Here is a tiny trained network, its code and every weight. The questions are about switching its units off for an input and a class, where a switched-off unit gives its printed mean instead of its output.

import numpy as np


def w(rows, s, z=0):
    codes = np.array(rows[::2]) - 128.0
    scale = np.full(codes.shape[1], s)
    scale[-1] = z or s
    return codes * scale


def f(y):
    return y / 2 * (1 + np.tanh(0.7978845608 * (y + 0.044715 * y**3)))


def log_softmax(a):
    a = a - a.max(-1, keepdims=True)
    return a - np.log(np.exp(a).sum(-1, keepdims=True))


def net(x, mask):
    res = np.array(x, float).reshape(1, 6) / 4 @ E
    y = f(res @ A[0][:, :-1].T + A[0][:, -1])
    res = res + np.where(mask, y, B[0][:, -1]) @ B[0][:, :-1]
    return log_softmax(res[-1] @ U[:, :-1].T + U[:, -1])


A, B = {}, {}
E = w([
[121,95,87,88,122,56,145,226,111],'x0',
[138,151,95,91,99,176,155,112,69],'x1',
[115,201,149,99,232,101,182,166,226],'x2',
[156,254,83,107,176,177,212,105,142],'x3',
[158,171,22,134,97,51,174,169,97],'x4',
[170,130,115,232,158,134,122,161,212],'x5',
],0.0057)
A[0] = w([
[129,130,115,159,113,85,125,132,191,89],'n0',
[130,163,95,180,161,70,139,174,176,212],'n1',
[129,162,98,119,151,130,144,180,109,152],'n2',
[146,179,88,102,144,121,159,169,121,154],'n3',
[137,80,80,197,29,164,106,89,32,37],'n4',
[134,249,149,150,198,223,152,43,167,95],'n5',
[130,168,133,131,162,159,139,98,141,110],'n6',
[147,135,123,210,176,79,121,167,176,85],'n7',
[133,159,94,115,140,116,152,167,112,136],'n8',
[106,133,154,16,135,54,140,107,94,68],'n9',
[125,166,119,118,141,156,135,131,142,239],'n10',
[126,102,140,114,106,124,130,132,115,129],'n11',
[112,64,193,148,172,158,109,134,151,114],'n12',
[127,92,129,87,86,108,118,99,45,170],'n13',
[119,52,183,135,114,166,104,111,145,88],'n14',
[132,84,154,161,154,135,116,167,178,251],'n15',
[135,220,60,98,148,123,173,168,122,165],'n16',
],0.013,0.0019)
B[0] = w([
[118,128,119,162,120,106,147,121,142,153],'n0',
[114,119,113,145,136,82,180,114,175,193],'n1',
[135,114,120,87,144,124,143,131,141,157],'n2',
[151,120,124,82,158,121,142,142,130,173],'n3',
[190,74,114,127,36,129,170,143,85,221],'n4',
[147,253,145,160,94,203,132,116,138,249],'n5',
[135,172,122,138,118,146,118,124,128,164],'n6',
[85,113,135,179,119,89,160,112,168,187],'n7',
[131,114,137,86,148,119,146,139,130,157],'n8',
[65,178,128,113,155,101,92,120,100,168],'n9',
[137,161,119,120,123,134,129,139,143,160],'n10',
[128,123,132,123,129,126,119,98,94,139],'n11',
[138,87,138,132,179,168,84,133,142,184],'n12',
[91,140,125,149,88,89,104,124,69,190],'n13',
[140,77,131,103,165,163,92,145,114,181],'n14',
[133,81,140,167,151,138,117,96,160,182],'n15',
[160,116,120,56,168,141,138,166,150,203],'n16',
],0.03,0.012)
U = w([
[1,166,138,109,121,74,50,111,52,1],'0',
[156,141,82,28,200,103,171,209,155,127],'1',
[140,64,179,135,213,187,43,132,136,204],'2',
[79,101,116,212,157,64,184,88,206,136],'3',
[177,79,95,143,12,118,128,147,50,115],'4',
[159,251,150,151,111,212,142,113,156,160],'5',
],0.0054,0.00092)

Each question gives the input, the list of numbers given to net, and the class t.
The units are the neurons (one row each of A and B). Each row of codes is followed by its name. A weight is (code - 128) times the scale printed after its matrix; where a second scale follows, it is the last column's (A, B and U).
mask holds one flag per neuron, in row order. A switched-off neuron (its flag False) gives its mean, the last column of its row in B, instead of its output. The means were averaged over made-up inputs and are rounded, as every weight is.
A unit's drop is (log p(t) with every unit on - log p(t) with that unit switched off) / (log p(t) with every unit on - log p(t) with every unit switched off).
The circuit of an input: a set's keep is (log p(t) with only the set's units on - log p(t) with every unit switched off) / (log p(t) with every unit on - log p(t) with every unit switched off). Starting from the 12 units with the biggest drops (on a tie, the unit counted first), units are removed one at a time, each time the one whose removal leaves the highest keep (on an exact tie, the one counted first), for as long as the keep stays at least 0.8.
circuit, biggest first: the units of the circuit, biggest drop first
top k neurons: the k neurons with the biggest drops, biggest first
drop when u is switched off: that unit's drop, to one decimal
input [8,6,6,-5,3,-8], class 0: circuit, biggest first => (n9)
input [-6,-6,6,-3,-7,7], class 3: top 2 neurons => (n7; n15)
input [5,6,5,0,-2,-7], class 0: top 4 neurons => (n9; n13; n4; n1)
input [-4,5,3,-7,-1,-2], class 2: top 2 neurons => (n4; n5)
input [-4,3,-2,4,5,-7], class 1: top 3 neurons => (n16; n3; n9)
input [7,1,-6,7,-8,0], class 4: circuit, biggest first => (n5; n16)
input [6,2,0,-8,-7,-7], class 0: top 2 neurons => (n13; n9)
input [-1,7,8,0,3,6], class 1: top 2 neurons => (n16; n3)
input [3,-2,2,-6,-5,5], class 2: top 2 neurons => (n12; n14)
input [5,7,8,7,-2,-6], class 1: top 2 neurons => (n16; n3)
input [1,1,0,1,-8,6], class 2: top 3 neurons => (n12; n14; n15)
input [7,-1,-7,7,-5,-5], class 4: top 2 neurons => (n4; n7)
input [1,8,-4,3,-6,3], class 4: top 2 neurons => (n4; n9)
input [7,8,1,-1,3,-8], class 0: circuit, biggest first => (n9)
input [-2,-8,3,0,3,-6], class 0: top 2 neurons => (n5; n9)
input [4,1,2,4,-7,-8], class 0: drop when n9 is switched off => 0.6
input [1,3,2,-6,5,1], class 3: drop when n4 is switched off => 0.6
input [2,7,-2,2,7,5], class 1: drop when n3 is switched off => 0.0
